Here is a tiny trained network, its code and every weight. The questions are about switching its units off for an input and a class, where a switched-off unit gives its printed mean instead of its output.

import numpy as np


def w(rows, s, z=0):
    codes = np.array(rows[::2]) - 128.0
    scale = np.full(codes.shape[1], s)
    scale[-1] = z or s
    return codes * scale


def norm(h):
    return h / np.sqrt((h * h).mean(-1, keepdims=True) + 1e-5)


def f(y):
    return np.maximum(y, 0)


def log_softmax(a):
    a = a - a.max(-1, keepdims=True)
    return a - np.log(np.exp(a).sum(-1, keepdims=True))


def net(x, mask):
    res = np.array(x, float).reshape(1, 2) / 4 @ E
    u = 0
    for l in range(4):
        y = f(norm(res) @ A[l][:, :-1].T + A[l][:, -1])
        res = res + np.where(mask[u : u + 8], y, B[l][:, -1]) @ B[l][:, :-1]
        u += 8
    return log_softmax(norm(res)[-1] @ U[:, :-1].T + U[:, -1])


A, B = {}, {}
E = w([
[164,147,8,3],'x0',
[139,145,211,92],'x1',
],0.0036)
A[0] = w([
[253,151,118,242,59],'L0N0',
[167,126,146,91,95],'L0N1',
[213,126,122,129,55],'L0N2',
[76,122,115,66,121],'L0N3',
[115,116,86,60,234],'L0N4',
[149,13,208,161,132],'L0N5',
[119,66,101,79,11],'L0N6',
[161,112,80,45,128],'L0N7',
],0.0057,0.0011)
B[0] = w([
[146,187,88,131,185],'L0N0',
[83,191,84,135,166],'L0N1',
[161,183,138,179,144],'L0N2',
[188,128,64,187,182],'L0N3',
[192,159,148,172,242],'L0N4',
[74,96,4,29,246],'L0N5',
[111,68,145,58,168],'L0N6',
[123,91,185,247,254],'L0N7',
],0.0037,0.0033)
A[1] = w([
[144,145,175,72,20],'L1N0',
[113,182,140,124,5],'L1N1',
[153,109,141,145,125],'L1N2',
[80,101,98,37,103],'L1N3',
[190,194,254,66,48],'L1N4',
[178,111,90,118,150],'L1N5',
[161,134,193,71,94],'L1N6',
[90,69,102,135,64],'L1N7',
],0.0062,0.0019)
B[1] = w([
[118,42,172,194,165],'L1N0',
[108,147,43,169,133],'L1N1',
[93,199,150,100,157],'L1N2',
[83,151,23,103,180],'L1N3',
[193,33,175,174,254],'L1N4',
[117,137,200,74,239],'L1N5',
[169,1,100,84,193],'L1N6',
[124,150,122,161,180],'L1N7',
],0.0042,0.0025)
A[2] = w([
[81,253,69,127,72],'L2N0',
[141,37,83,129,138],'L2N1',
[215,131,124,9,14],'L2N2',
[66,25,66,178,158],'L2N3',
[120,134,141,138,10],'L2N4',
[17,122,200,201,90],'L2N5',
[144,156,133,150,1],'L2N6',
[197,157,198,195,229],'L2N7',
],0.0065,0.0012)
B[2] = w([
[86,123,139,186,171],'L2N0',
[99,158,109,171,204],'L2N1',
[107,205,200,111,188],'L2N2',
[180,92,163,84,252],'L2N3',
[106,160,140,124,129],'L2N4',
[161,216,144,71,216],'L2N5',
[123,124,141,143,134],'L2N6',
[84,136,1,114,222],'L2N7',
],0.0058,0.0047)
A[3] = w([
[72,107,89,115,158],'L3N0',
[122,202,121,69,133],'L3N1',
[191,105,112,163,139],'L3N2',
[129,120,118,140,87],'L3N3',
[208,177,69,154,158],'L3N4',
[214,24,117,110,255],'L3N5',
[2,98,109,119,107],'L3N6',
[64,90,120,132,116],'L3N7',
],0.0094,0.0021)
B[3] = w([
[137,100,104,171,163],'L3N0',
[243,166,168,132,238],'L3N1',
[54,89,126,141,189],'L3N2',
[127,165,174,140,137],'L3N3',
[121,112,185,111,253],'L3N4',
[2,128,233,227,237],'L3N5',
[172,130,74,146,156],'L3N6',
[150,170,107,156,148],'L3N7',
],0.0064,0.0058)
U = w([
[253,194,216,80,185],'0',
[35,82,216,178,190],'1',
[153,117,25,163,211],'2',
[107,120,104,54,28],'3',
[124,101,112,78,15],'4',
[119,97,106,48,1],'5',
[111,117,116,72,33],'6',
],0.014,0.0071)

Each question gives the input, the list of numbers given to net, and the class t.
The units are the neurons (one row each of A and B). Each row of codes is followed by its name. A weight is (code - 128) times the scale printed after its matrix; where a second scale follows, it is the last column's (A, B and U).
mask holds one flag per neuron, layer by layer. A switched-off neuron (its flag False) gives its mean, the last column of its row in B, instead of its output. The means were averaged over made-up inputs and are rounded, as every weight is.
A unit's drop is (log p(t) with every unit on - log p(t) with that unit switched off) / (log p(t) with every unit on - log p(t) with every unit switched off).
The circuit of an input: a set's keep is (log p(t) with only the set's units on - log p(t) with every unit switched off) / (log p(t) with every unit on - log p(t) with every unit switched off). Starting from the 12 units with the biggest drops (on a tie, the unit counted first), units are removed one at a time, each time the one whose removal leaves the highest keep (on an exact tie, the one counted first), for as long as the keep stays at least 0.8.
units of the circuit, in order: the units of the circuit, biggest drop first
unit that matters most: the unit with the biggest drop
top k neurons: the k neurons with the biggest drops, biggest first
top k neurons in layer l: the k neurons of layer l with the biggest drops, biggest first
drop of u: that unit's drop, to one decimal
input [0,-3], class 2: units of the circuit, in order => L1N4, L3N5, L2N5
input [5,-5], class 0: units of the circuit, in order => L1N5, L0N5
input [-6,-6], class 0: units of the circuit, in order => L2N5, L3N5
input [2,0], class 2: top 2 neurons => L2N7, L0N7
input [-4,-1], class 0: top 3 neurons => L2N5, L1N6, L1N4
input [1,3], class 2: unit that matters most => L2N7
input [-2,-2], class 2: top 3 neurons => L0N7, L0N5, L1N4
input [1,-3], class 2: top 2 neurons in layer 0 => L0N5, L0N4
input [2,4], class 1: top 2 neurons in layer 0 => L0N5, L0N0
input [7,-8], class 1: top 3 neurons in layer 0 => L0N7, L0N5, L0N3
input [3,-1], class 2: top 3 neurons in layer 2 => L2N7, L2N3, L2N5
input [5,-4], class 0: top 2 neurons => L1N5, L2N2
input [4,5], class 1: top 4 neurons => L1N4, L0N5, L2N5, L0N7
input [7,-4], class 0: unit that matters most => L2N2
input [0,3], class 2: top 2 neurons => L1N3, L0N4
input [4,-6], class 1: top 2 neurons => L0N7, L2N5
input [2,1], class 2: top 3 neurons => L2N7, L0N7, L3N5
input [3,1], class 2: top 3 neurons => L2N7, L0N7, L0N5
input [2,-2], class 2: top 4 neurons => L2N7, L0N7, L0N5, L2N3
input [4,8], class 1: top neuron => L1N4
input [-3,3], class 2: top 3 neurons in layer 0 => L0N7, L0N4, L0N5
input [2,-7], class 1: drop of L2N6 => 0.0
input [-7,1], class 0: drop of L2N5 => 1.3
input [1,2], class 2: drop of L3N5 => 0.1
input [4,-7], class 1: drop of L0N7 => 0.1
